Below is a small trained network, with its code and all its weights. Each question gives an input and a class and asks what happens when units are switched off, that is, made to give their printed mean instead of their output.

import numpy as np


def w(rows, s, z=0):
    codes = np.array(rows[::2]) - 128.0
    scale = np.full(codes.shape[1], s)
    scale[-1] = z or s
    return codes * scale


def f(y):
    return np.maximum(y, 0)


def log_softmax(a):
    a = a - a.max(-1, keepdims=True)
    return a - np.log(np.exp(a).sum(-1, keepdims=True))


def net(x, mask):
    res = np.array(x, float).reshape(1, 8) / 4 @ E
    y = f(res @ A[0][:, :-1].T + A[0][:, -1])
    res = res + np.where(mask, y, B[0][:, -1]) @ B[0][:, :-1]
    return log_softmax(res[-1] @ U[:, :-1].T + U[:, -1])


A, B = {}, {}
E = w([
[230,83,62,141],'x0',
[182,126,31,175],'x1',
[121,102,103,163],'x2',
[101,146,89,232],'x3',
[149,40,207,191],'x4',
[42,43,130,78],'x5',
[136,192,144,171],'x6',
[195,254,83,35],'x7',
],0.0084)
A[0] = w([
[86,175,53,7,123],'neuron 1',
[235,112,63,180,86],'neuron 2',
[119,166,105,135,66],'neuron 3',
[26,183,40,187,110],'neuron 4',
[173,234,169,114,62],'neuron 5',
[179,173,141,110,60],'neuron 6',
[43,140,182,114,99],'neuron 7',
[183,151,164,123,126],'neuron 8',
[91,40,79,155,72],'neuron 9',
[111,142,159,194,3],'neuron 10',
[255,116,10,179,71],'neuron 11',
[130,128,121,122,84],'neuron 12',
[101,129,38,41,103],'neuron 13',
[130,41,190,75,100],'neuron 14',
],0.011,0.0069)
B[0] = w([
[204,245,158,86,237],'neuron 1',
[130,192,187,18,215],'neuron 2',
[119,97,160,137,145],'neuron 3',
[43,18,91,158,194],'neuron 4',
[59,57,44,205,189],'neuron 5',
[99,90,117,151,159],'neuron 6',
[124,184,159,47,196],'neuron 7',
[88,76,90,75,160],'neuron 8',
[41,2,140,147,188],'neuron 9',
[147,119,159,66,146],'neuron 10',
[210,211,153,58,248],'neuron 11',
[91,155,102,122,128],'neuron 12',
[86,223,117,142,201],'neuron 13',
[170,46,66,181,209],'neuron 14',
],0.0061,0.012)
U = w([
[194,139,128,67,2],'0',
[142,9,108,120,254],'1',
],0.013,0.00062)

Each question gives the input, the list of numbers given to net, and the class t.
The units are the neurons (one row each of A and B). Each row of codes is followed by its name. A weight is (code - 128) times the scale printed after its matrix; where a second scale follows, it is the last column's (A, B and U).
mask holds one flag per neuron, in row order. A switched-off neuron (its flag False) gives its mean, the last column of its row in B, instead of its output. The means were averaged over made-up inputs and are rounded, as every weight is.
A unit's drop is (log p(t) with every unit on - log p(t) with that unit switched off) / (log p(t) with every unit on - log p(t) with every unit switched off).
The circuit of an input: a set's keep is (log p(t) with only the set's units on - log p(t) with every unit switched off) / (log p(t) with every unit on - log p(t) with every unit switched off). Starting from the 12 units with the biggest drops (on a tie, the unit counted first), units are removed one at a time, each time the one whose removal leaves the highest keep (on an exact tie, the one counted first), for as long as the keep stays at least 0.8.
units of the circuit, in order: the units of the circuit, biggest drop first
top k neurons: the k neurons with the biggest drops, biggest first
drop when u is switched off: that unit's drop, to one decimal
input [2,-1,0,7,-4,4,8,2], class 1: units of the circuit, in order : (neuron 4)
input [1,-5,-8,4,3,-7,5,8], class 1: units of the circuit, in order : (neuron 5; neuron 6)
input [-7,4,5,-4,8,-7,8,8], class 1: units of the circuit, in order : (neuron 5; neuron 1)
input [8,5,-5,3,-6,0,-2,-8], class 0: top 2 neurons : (neuron 11; neuron 2)
input [-7,6,8,7,2,-1,3,7], class 1: top 2 neurons : (neuron 4; neuron 1)
input [-5,-2,-8,7,1,-3,-8,0], class 1: top 4 neurons : (neuron 1; neuron 11; neuron 2; neuron 13)
input [8,-6,-4,-8,2,0,2,0], class 1: drop when neuron 6 is switched off : 0.0
input [-7,3,2,5,-8,-4,2,0], class 1: drop when neuron 4 is switched off : 0.6
input [-4,-2,-5,0,2,-8,5,-5], class 1: drop when neuron 13 is switched off : 0.1
input [3,-8,7,4,-5,-3,7,-5], class 1: drop when neuron 12 is switched off : 0.0
input [2,-2,-7,-1,-1,-1,-2,-3], class 1: top 2 neurons : (neuron 1; neuron 11)
